In the rows, zero is written as 128.
Each name stands for a flat space through zero: a line, a plane or more. A row that begins with a name and a colon came from that space; any other row is followed by the name of the space it lies nearest, among the names in its block.
hpjj: 138, 101, 101, 156, 153, 106, 129, 121, 124, 131, 106, 123, 157, 119, 120, 144, 123, 119, 154, 123, 115
nzgm: 143, 141, 112, 132, 124, 124, 118, 123, 176, 107, 104, 129, 101, 139, 103, 132, 152, 128, 122, 140, 137
hrzb: 139, 100, 120, 143, 118, 149, 180, 103, 129, 155, 101, 138, 155, 121, 139, 114, 121, 85, 126, 105, 105
hrzb: 107, 119, 134, 106, 136, 149, 140, 118, 88, 121, 137, 132, 120, 184, 120, 136, 128, 109, 137, 130, 155
smfz: 81, 125, 101, 102, 140, 139, 98, 134, 111, 107, 150, 101, 168, 125, 121, 111, 122, 163, 145, 161, 115
sfpz: 148, 97, 171, 126, 94, 82, 139, 135, 113, 147, 145, 148, 106, 107, 133, 139, 158, 128, 125, 90, 163
nzgm: 153, 152, 120, 142, 106, 122, 130, 141, 153, 141, 110, 127, 119, 106, 112, 126, 115, 131, 103, 129, 132
sfpz: 129, 114, 146, 122, 134, 133, 142, 121, 164, 109, 130, 162, 111, 130, 126, 140, 134, 117, 112, 125, 134
hpjj: 117, 137, 132, 132, 106, 126, 115, 98, 136, 98, 150, 144, 105, 176, 114, 150, 133, 142, 146, 136, 189
hrzb: 107, 107, 136, 111, 120, 140, 145, 98, 114, 107, 142, 151, 126, 154, 126, 129, 128, 121, 144, 117, 153
nzgm: 109, 145, 134, 127, 136, 136, 129, 180, 96, 146, 159, 79, 182, 102, 154, 85, 97, 131, 92, 137, 119
brjt: 130, 118, 143, 110, 108, 111, 137, 128, 121, 121, 125, 145, 110, 141, 108, 144, 133, 127, 134, 114, 147
nzgm: 101, 121, 88, 123, 152, 166, 118, 93, 117, 121, 118, 142, 145, 152, 115, 147, 104, 136, 159, 158, 104
sfpz: 129, 137, 117, 121, 127, 156, 142, 121, 163, 131, 101, 146, 124, 136, 114, 141, 113, 118, 117, 145, 96
brjt: 136, 163, 103, 134, 109, 159, 132, 127, 165, 145, 104, 116, 142, 86, 134, 95, 107, 137, 107, 141, 77
hrzb: 132, 130, 149, 140, 93, 139, 138, 125, 121, 179, 143, 118, 138, 131, 162, 129, 138, 123, 123, 128, 116
hpjj: 116, 136, 103, 109, 117, 127, 104, 110, 141, 101, 120, 144, 114, 122, 94, 136, 123, 163, 147, 143, 131
brjt: 143, 142, 116, 136, 104, 124, 127, 122, 123, 163, 102, 120, 136, 115, 129, 138, 115, 137, 151, 126, 84
nzgm: 156, 123, 154, 122, 129, 87, 126, 131, 133, 106, 120, 160, 78, 115, 113, 147, 141, 130, 133, 94, 151
hpjj: 131, 127, 135, 121, 131, 135, 157, 147, 128, 122, 125, 125, 140, 105, 132, 93, 115, 107, 95, 110, 130
brjt: 79, 135, 133, 89, 129, 134, 114, 161, 117, 104, 162, 91, 168, 131, 135, 97, 123, 151, 122, 150, 118
hrzb: 147, 133, 146, 141, 121, 134, 154, 129, 102, 157, 122, 134, 115, 165, 132, 148, 116, 94, 119, 114, 149
hrzb: 150, 136, 117, 151, 111, 102, 120, 126, 145, 121, 120, 116, 119, 122, 115, 121, 143, 132, 128, 120, 161
smfz: 95, 132, 117, 122, 167, 123, 101, 147, 157, 75, 149, 109, 159, 126, 130, 120, 119, 151, 131, 155, 118
hpjj: 127, 147, 143, 119, 123, 148, 113, 120, 143, 149, 129, 142, 102, 145, 144, 157, 134, 139, 136, 148, 90
hrzb: 118, 126, 120, 110, 155, 164, 144, 137, 113, 144, 113, 132, 141, 123, 132, 121, 106, 111, 115, 137, 81
nzgm: 133, 106, 122, 149, 148, 129, 133, 115, 143, 139, 119, 127, 146, 117, 150, 132, 142, 116, 141, 127, 95
brjt: 97, 107, 97, 126, 176, 128, 78, 113, 97, 88, 161, 128, 124, 142, 110, 136, 145, 160, 151, 156, 179
smfz: 121, 149, 142, 100, 100, 116, 127, 141, 160, 90, 135, 122, 115, 112, 119, 94, 138, 145, 112, 119, 140
hrzb: 119, 114, 140, 122, 113, 109, 131, 126, 156, 118, 131, 123, 147, 119, 140, 126, 144, 136, 145, 122, 104
smfz: 133, 131, 149, 127, 112, 117, 139, 135, 158, 124, 132, 128, 136, 92, 151, 106, 131, 132, 118, 111, 103
sfpz: 114, 102, 114, 126, 145, 140, 133, 117, 116, 135, 129, 141, 156, 96, 135, 123, 112, 133, 136, 128, 99
sfpz: 124, 118, 112, 122, 121, 120, 118, 122, 113, 117, 131, 118, 124, 117, 113, 104, 150, 138, 131, 123, 158
sfpz: 120, 139, 99, 137, 135, 128, 105, 117, 118, 112, 126, 122, 127, 161, 100, 149, 117, 141, 148, 150, 157
brjt: 130, 99, 125, 149, 139, 117, 120, 116, 116, 150, 136, 133, 146, 105, 147, 143, 136, 136, 149, 125, 112
brjt: 150, 104, 116, 143, 82, 94, 162, 114, 105, 148, 98, 127, 144, 139, 96, 138, 122, 107, 150, 94, 159
sfpz: 131, 149, 141, 112, 146, 104, 114, 156, 132, 89, 129, 137, 102, 139, 104, 146, 110, 138, 123, 126, 148
nzgm: 145, 158, 124, 135, 150, 132, 111, 137, 123, 121, 123, 143, 97, 120, 117, 141, 101, 138, 116, 132, 135
smfz: 135, 130, 124, 128, 125, 154, 155, 133, 158, 129, 113, 133, 125, 130, 118, 111, 129, 100, 86, 133, 136
brjt: 93, 96, 129, 112, 140, 108, 122, 163, 81, 106, 177, 106, 173, 109, 118, 99, 121, 142, 107, 128, 186
smfz: 114, 138, 125, 113, 154, 105, 102, 147, 121, 76, 145, 128, 124, 117, 109, 124, 110, 155, 131, 128, 153
smfz: 112, 135, 128, 105, 103, 138, 140, 146, 120, 125, 140, 122, 149, 97, 120, 90, 106, 138, 98, 125, 136
brjt: 133, 139, 100, 127, 148, 167, 121, 103, 175, 106, 108, 152, 103, 91, 124, 101, 135, 134, 108, 141, 105
brjt: 134, 131, 77, 142, 128, 135, 107, 83, 132, 111, 101, 137, 108, 146, 89, 140, 135, 140, 160, 142, 152
nzgm: 134, 113, 127, 124, 101, 126, 147, 109, 115, 150, 114, 161, 130, 112, 115, 148, 104, 131, 141, 113, 116
hpjj: 119, 128, 122, 144, 149, 128, 100, 136, 106, 148, 147, 106, 144, 141, 144, 146, 131, 140, 141, 152, 123
hrzb: 154, 118, 138, 147, 126, 134, 170, 115, 150, 142, 105, 163, 132, 92, 142, 128, 100, 102, 115, 97, 99
sfpz: 129, 95, 141, 149, 136, 65, 121, 158, 144, 92, 156, 136, 148, 121, 102, 157, 123, 137, 115, 121, 198
smfz: 93, 119, 101, 99, 146, 153, 113, 107, 125, 105, 126, 109, 143, 128, 134, 94, 153, 141, 156, 144, 91
nzgm: 119, 113, 125, 126, 146, 157, 132, 119, 146, 141, 125, 140, 137, 117, 145, 130, 134, 122, 121, 144, 88
nzgm: 165, 158, 151, 156, 125, 135, 125, 122, 146, 150, 123, 136, 76, 149, 149, 144, 147, 111, 113, 123, 140
hpjj: 142, 112, 127, 145, 126, 125, 150, 114, 149, 139, 104, 139, 135, 146, 126, 153, 128, 104, 140, 123, 112
brjt: 102, 120, 154, 104, 144, 123, 125, 171, 105, 115, 170, 114, 149, 111, 140, 105, 121, 135, 96, 129, 146
sfpz: 125, 153, 155, 118, 154, 114, 115, 146, 138, 90, 143, 126, 109, 134, 145, 127, 121, 135, 131, 120, 123
nzgm: 114, 134, 196, 126, 106, 167, 138, 162, 102, 194, 206, 110, 137, 101, 214, 85, 149, 123, 59, 131, 134
hpjj: 146, 119, 93, 141, 123, 95, 90, 119, 121, 141, 104, 127, 110, 127, 87, 167, 149, 155, 162, 142, 138
hrzb: 123, 112, 148, 122, 125, 131, 142, 106, 149, 109, 138, 146, 123, 111, 153, 107, 147, 123, 132, 106, 120
smfz: 134, 144, 138, 149, 125, 113, 104, 133, 136, 138, 141, 118, 118, 159, 136, 163, 136, 139, 140, 145, 140
hpjj: 143, 108, 140, 156, 130, 113, 152, 155, 145, 153, 129, 118, 164, 102, 145, 125, 124, 105, 99, 119, 121
nzgm: 116, 129, 121, 120, 168, 135, 121, 144, 133, 108, 125, 111, 140, 135, 133, 120, 130, 121, 127, 141, 106
hrzb: 114, 106, 143, 127, 121, 131, 137, 105, 108, 126, 150, 148, 129, 154, 136, 146, 128, 124, 144, 120, 155
hrzb: 137, 133, 112, 134, 95, 136, 149, 106, 127, 129, 113, 141, 124, 133, 104, 121, 111, 120, 124, 117, 159
hpjj: 128, 123, 114, 131, 133, 119, 113, 130, 120, 135, 123, 120, 134, 121, 121, 135, 133, 140, 141, 136, 119
brjt: 109, 102, 132, 133, 161, 139, 128, 121, 143, 113, 147, 124, 149, 123, 158, 114, 149, 120, 128, 134, 115
hpjj: 115, 134, 105, 112, 140, 137, 132, 139, 111, 97, 128, 119, 140, 114, 103, 91, 108, 129, 109, 127, 155
smfz: 138, 136, 143, 138, 148, 114, 107, 154, 156, 122, 145, 130, 125, 67, 152, 114, 130, 150, 102, 127, 108
smfz: 140, 147, 147, 127, 102, 114, 117, 140, 150, 133, 137, 125, 107, 112, 134, 123, 144, 143, 114, 125, 134
hpjj: 126, 127, 128, 131, 117, 128, 137, 117, 141, 109, 131, 138, 126, 144, 116, 131, 123, 123, 125, 125, 158
sfpz: 133, 103, 143, 125, 124, 131, 146, 121, 118, 153, 127, 163, 125, 115, 130, 152, 117, 120, 124, 117, 117
sfpz: 142, 107, 158, 132, 109, 104, 130, 112, 108, 149, 136, 176, 96, 147, 118, 192, 124, 132, 148, 112, 154
sfpz: 127, 109, 175, 153, 166, 106, 136, 156, 104, 125, 175, 141, 142, 136, 161, 156, 103, 112, 110, 113, 165
smfz: 120, 149, 122, 109, 95, 160, 127, 103, 124, 141, 122, 109, 105, 162, 133, 104, 163, 125, 137, 138, 128
146, 182, 98, 155, 118, 142, 108, 120, 124, 132, 115, 118, 105, 158, 105, 141, 98, 137, 126, 148, 160
nzgm
130, 142, 134, 133, 136, 130, 93, 146, 114, 163, 143, 115, 116, 127, 143, 149, 140, 149, 126, 154, 112
hpjj
126, 152, 132, 120, 142, 120, 110, 172, 151, 102, 141, 95, 124, 115, 125, 95, 143, 135, 88, 142, 146
nzgm
114, 125, 147, 141, 109, 115, 120, 171, 133, 144, 178, 98, 167, 105, 145, 110, 130, 142, 83, 144, 164
hpjj
121, 136, 104, 119, 119, 108, 97, 108, 146, 79, 125, 122, 104, 142, 95, 122, 157, 156, 154, 135, 165
sfpz
122, 107, 150, 147, 166, 124, 107, 140, 99, 160, 161, 128, 138, 132, 166, 164, 133, 131, 136, 141, 114
hrzb
88, 64, 108, 122, 142, 146, 129, 66, 118, 122, 137, 148, 161, 145, 142, 143, 154, 131, 187, 136, 104
nzgm
138, 124, 124, 121, 117, 138, 155, 117, 153, 129, 99, 135, 129, 109, 129, 107, 132, 111, 124, 113, 95
brjt
128, 125, 141, 125, 142, 137, 129, 118, 126, 116, 140, 136, 108, 126, 146, 112, 146, 121, 123, 117, 138
hrzb
164, 180, 137, 152, 110, 102, 111, 153, 115, 130, 134, 119, 91, 121, 115, 127, 106, 141, 105, 114, 184
nzgm
142, 165, 159, 120, 98, 92, 113, 148, 148, 104, 136, 119, 89, 152, 118, 137, 142, 141, 126, 119, 163
hrzb
130, 146, 144, 124, 92, 77, 100, 149, 120, 116, 147, 125, 112, 156, 94, 170, 120, 161, 142, 132, 181
smfz
138, 117, 142, 117, 108, 133, 145, 122, 125, 156, 118, 146, 117, 110, 134, 129, 135, 121, 124, 114, 106
sfpz
145, 151, 117, 149, 121, 117, 126, 136, 116, 136, 119, 115, 132, 128, 120, 131, 103, 129, 130, 123, 139
nzgm
114, 131, 160, 112, 138, 147, 121, 131, 173, 113, 153, 151, 110, 121, 153, 132, 143, 137, 106, 143, 109
brjt
140, 108, 136, 140, 125, 105, 130, 135, 152, 130, 129, 127, 136, 89, 139, 116, 151, 129, 119, 116, 122
nzgm
142, 143, 152, 145, 114, 113, 122, 150, 124, 166, 138, 131, 129, 129, 140, 168, 104, 136, 123, 133, 117
hrzb
137, 124, 132, 128, 131, 109, 135, 128, 103, 117, 124, 144, 117, 135, 110, 143, 108, 123, 137, 108, 154
smfz
124, 124, 107, 135, 133, 97, 102, 129, 105, 99, 133, 107, 119, 179, 88, 147, 146, 135, 150, 138, 201
hrzb
118, 80, 106, 128, 160, 149, 165, 91, 110, 107, 111, 146, 144, 142, 121, 113, 133, 87, 141, 109, 139
hrzb
117, 136, 150, 124, 118, 145, 130, 129, 96, 148, 157, 123, 126, 146, 153, 123, 125, 125, 122, 128, 143
nzgm
128, 108, 163, 121, 117, 122, 151, 126, 152, 138, 130, 142, 132, 127, 155, 137, 144, 113, 131, 113, 95
brjt
99, 140, 118, 85, 150, 144, 113, 154, 115, 71, 151, 124, 115, 122, 95, 87, 122, 143, 89, 142, 179
brjt
120, 124, 132, 131, 148, 116, 117, 127, 146, 88, 143, 140, 120, 141, 120, 141, 127, 134, 129, 132, 158
sfpz
126, 135, 115, 136, 140, 131, 122, 131, 124, 109, 135, 129, 127, 135, 111, 127, 112, 129, 114, 136, 166
hpjj
133, 143, 138, 136, 134, 117, 106, 146, 104, 126, 154, 134, 104, 144, 114, 152, 115, 140, 111, 137, 186
brjt
128, 144, 86, 93, 102, 137, 107, 97, 129, 110, 88, 142, 83, 137, 69, 129, 144, 154, 154, 140, 132
sfpz
111, 99, 137, 101, 141, 120, 146, 138, 113, 119, 124, 132, 152, 122, 127, 126, 122, 119, 140, 115, 99
nzgm
138, 135, 141, 106, 115, 146, 155, 128, 144, 139, 102, 142, 110, 123, 130, 119, 130, 109, 116, 116, 90
hpjj

Rows lie near named flat spaces through zero. A row that begins with a name and a colon came from that space; any other row is followed by the name of its block's space that it lies nearest.
qzfq: 133, 78, 140, 146, 163, 111, 145, 106, 137, 95, 131, 115, 109, 114, 108, 119, 81, 125, 112, 104, 107
pnjl: 135, 114, 144, 121, 145, 113, 120, 194, 194, 151, 143, 124, 158, 149, 179, 103, 126, 137, 124, 133, 127
qzfq: 140, 152, 145, 132, 143, 146, 144, 97, 119, 118, 133, 125, 109, 119, 84, 119, 132, 150, 115, 103, 131
qzfq: 143, 173, 115, 142, 108, 149, 115, 132, 110, 139, 136, 163, 122, 106, 139, 100, 126, 134, 111, 134, 141
qzfq: 117, 136, 140, 132, 118, 149, 104, 130, 129, 113, 147, 132, 123, 111, 117, 141, 111, 145, 118, 132, 132
pnjl: 118, 169, 137, 124, 97, 162, 138, 126, 101, 132, 159, 127, 139, 127, 111, 124, 157, 163, 123, 110, 120
blnt: 101, 131, 131, 153, 170, 155, 145, 134, 161, 96, 137, 174, 120, 118, 138, 97, 135, 143, 86, 128, 126
ttqb: 125, 103, 133, 157, 70, 133, 103, 94, 154, 105, 137, 119, 140, 144, 131, 109, 93, 99, 139, 114, 123
blnt: 123, 137, 133, 127, 105, 125, 129, 116, 117, 126, 120, 127, 132, 133, 126, 146, 130, 108, 144, 124, 136
qzfq: 126, 116, 178, 129, 122, 128, 99, 135, 124, 104, 128, 72, 128, 129, 83, 153, 99, 169, 147, 89, 122
ttqb: 169, 152, 87, 117, 165, 129, 132, 91, 120, 157, 98, 150, 100, 134, 100, 90, 157, 139, 110, 152, 142
ttqb: 109, 90, 158, 158, 133, 118, 121, 127, 183, 86, 127, 134, 128, 124, 147, 133, 79, 88, 127, 115, 134
blnt: 157, 133, 88, 117, 127, 109, 130, 94, 112, 156, 99, 144, 115, 139, 125, 117, 139, 99, 133, 154, 139
pnjl: 115, 115, 130, 105, 191, 96, 189, 160, 111, 132, 133, 161, 129, 129, 146, 138, 135, 140, 97, 127, 106
pnjl: 147, 150, 79, 143, 128, 162, 114, 89, 92, 134, 116, 129, 94, 88, 107, 109, 148, 126, 125, 152, 140
pnjl: 101, 129, 144, 143, 137, 153, 140, 123, 136, 99, 139, 127, 125, 118, 117, 134, 136, 137, 121, 113, 125
qzfq: 120, 162, 143, 95, 120, 147, 113, 137, 112, 142, 146, 123, 131, 132, 100, 164, 149, 166, 128, 138, 135
qzfq: 171, 212, 112, 110, 124, 144, 144, 122, 90, 177, 132, 164, 118, 123, 113, 96, 166, 154, 109, 131, 147
ttqb: 96, 85, 106, 139, 128, 121, 141, 151, 135, 116, 134, 130, 138, 111, 182, 145, 127, 84, 137, 149, 116
ttqb: 154, 180, 114, 143, 105, 156, 117, 85, 127, 137, 114, 148, 112, 126, 106, 95, 146, 119, 126, 128, 156
pnjl: 136, 138, 127, 107, 166, 112, 144, 152, 133, 149, 118, 140, 124, 127, 140, 139, 143, 126, 123, 143, 138
pnjl: 94, 77, 121, 136, 151, 119, 137, 140, 138, 99, 133, 136, 133, 129, 147, 133, 115, 129, 113, 136, 102
ttqb: 167, 181, 125, 119, 122, 139, 120, 119, 103, 158, 121, 128, 117, 125, 100, 104, 145, 158, 125, 120, 143
ttqb: 109, 115, 128, 126, 125, 126, 144, 159, 133, 131, 143, 122, 143, 118, 164, 147, 136, 107, 139, 134, 123
qzfq: 150, 96, 110, 158, 134, 117, 104, 133, 137, 119, 124, 132, 117, 108, 146, 85, 80, 125, 113, 130, 118
blnt: 133, 124, 125, 126, 113, 121, 125, 122, 125, 135, 121, 114, 133, 138, 128, 131, 131, 118, 143, 126, 128
pnjl: 110, 50, 110, 152, 89, 106, 98, 97, 144, 94, 123, 119, 139, 150, 141, 122, 75, 95, 136, 134, 103
ttqb: 103, 121, 144, 141, 123, 133, 129, 138, 136, 105, 134, 134, 132, 118, 141, 146, 117, 113, 131, 122, 130
qzfq: 136, 171, 162, 84, 113, 122, 123, 154, 99, 159, 133, 101, 143, 148, 100, 170, 152, 168, 149, 115, 136
blnt: 111, 145, 107, 152, 125, 171, 90, 133, 113, 112, 113, 119, 109, 87, 128, 135, 148, 133, 139, 150, 146
blnt: 139, 110, 125, 145, 130, 136, 135, 102, 138, 114, 147, 127, 122, 128, 111, 87, 109, 146, 104, 110, 108
blnt: 101, 127, 127, 140, 132, 153, 139, 135, 142, 110, 149, 146, 133, 121, 141, 118, 140, 136, 110, 129, 119
blnt: 131, 148, 102, 144, 143, 167, 118, 137, 115, 132, 123, 114, 112, 95, 126, 106, 165, 149, 129, 140, 135
blnt: 131, 142, 146, 115, 109, 115, 147, 113, 111, 130, 140, 139, 132, 134, 117, 149, 114, 116, 128, 113, 128
blnt: 128, 89, 105, 147, 163, 143, 138, 123, 168, 114, 156, 143, 126, 132, 135, 60, 123, 161, 80, 131, 96
ttqb: 131, 135, 147, 122, 126, 126, 140, 145, 147, 136, 144, 123, 139, 129, 140, 132, 129, 121, 131, 119, 132
qzfq: 154, 188, 128, 125, 107, 143, 120, 135, 108, 155, 132, 148, 127, 120, 126, 107, 141, 144, 122, 125, 146
blnt: 155, 121, 144, 91, 149, 100, 176, 149, 130, 161, 175, 126, 145, 146, 128, 112, 121, 160, 101, 108, 97
pnjl: 122, 135, 119, 89, 160, 103, 159, 131, 118, 150, 116, 154, 125, 140, 133, 169, 152, 108, 126, 156, 138
qzfq: 97, 96, 137, 144, 113, 138, 100, 134, 165, 100, 134, 118, 137, 127, 145, 146, 111, 109, 139, 138, 130
pnjl: 157, 140, 111, 139, 138, 131, 140, 91, 134, 135, 116, 138, 106, 114, 119, 107, 128, 97, 125, 131, 145
ttqb: 134, 147, 131, 124, 140, 136, 121, 114, 126, 128, 112, 130, 116, 131, 103, 129, 140, 140, 127, 129, 141
pnjl: 116, 126, 155, 148, 99, 144, 125, 115, 150, 104, 144, 116, 138, 136, 120, 119, 116, 129, 132, 99, 124
ttqb: 82, 86, 140, 130, 91, 125, 122, 134, 118, 97, 151, 113, 153, 142, 135, 158, 110, 133, 136, 119, 97
93, 107, 175, 116, 132, 118, 137, 161, 139, 105, 152, 113, 148, 137, 129, 169, 110, 146, 129, 106, 112
ttqb
60, 170, 134, 133, 79, 150, 158, 135, 73, 109, 112, 142, 152, 136, 146, 182, 191, 106, 163, 117, 134
qzfq
117, 101, 100, 111, 133, 104, 129, 149, 102, 142, 113, 122, 139, 142, 148, 141, 143, 130, 138, 150, 111
qzfq
136, 111, 121, 136, 180, 114, 158, 120, 148, 120, 114, 146, 109, 114, 136, 118, 121, 102, 113, 132, 133
pnjl
130, 132, 139, 127, 98, 130, 107, 151, 120, 138, 129, 86, 141, 123, 135, 146, 132, 128, 162, 120, 132
ttqb
100, 81, 111, 138, 116, 125, 134, 123, 134, 108, 147, 137, 142, 140, 147, 118, 115, 125, 114, 134, 96
pnjl
150, 98, 112, 122, 178, 97, 158, 152, 159, 148, 133, 143, 124, 120, 167, 105, 114, 104, 109, 143, 121
ttqb
130, 150, 104, 113, 109, 133, 115, 108, 60, 139, 116, 127, 115, 117, 100, 154, 141, 142, 136, 143, 128
pnjl
107, 128, 169, 114, 101, 116, 137, 150, 127, 122, 150, 116, 152, 140, 134, 169, 116, 124, 143, 107, 123
blnt
116, 135, 140, 127, 102, 135, 132, 106, 118, 117, 134, 126, 133, 138, 111, 143, 129, 125, 135, 116, 127
pnjl
120, 101, 142, 123, 152, 104, 109, 153, 159, 119, 115, 135, 133, 142, 142, 139, 103, 128, 124, 139, 130
blnt
147, 128, 101, 108, 126, 106, 116, 153, 104, 166, 108, 117, 139, 146, 142, 118, 148, 145, 140, 145, 122
qzfq
125, 97, 127, 151, 126, 110, 121, 139, 106, 107, 116, 116, 126, 116, 138, 120, 94, 128, 132, 111, 110
qzfq
105, 114, 140, 130, 125, 128, 139, 155, 157, 124, 132, 114, 153, 151, 153, 126, 150, 127, 141, 119, 120
blnt
140, 151, 121, 143, 122, 144, 110, 102, 101, 120, 110, 127, 103, 101, 103, 130, 123, 124, 134, 128, 145
blnt
126, 143, 125, 115, 134, 135, 107, 144, 128, 140, 117, 120, 126, 124, 128, 150, 146, 133, 140, 149, 145
pnjl
99, 107, 122, 154, 138, 145, 117, 124, 160, 95, 127, 151, 127, 130, 141, 110, 122, 125, 110, 137, 125
blnt
121, 201, 173, 110, 118, 155, 172, 107, 130, 131, 157, 156, 127, 125, 101, 160, 155, 119, 121, 104, 156
qzfq
88, 140, 124, 151, 121, 189, 128, 153, 127, 105, 167, 120, 133, 92, 141, 122, 162, 158, 118, 128, 117
blnt
136, 117, 134, 120, 124, 109, 140, 125, 137, 136, 128, 123, 139, 150, 130, 123, 125, 122, 132, 118, 121
blnt
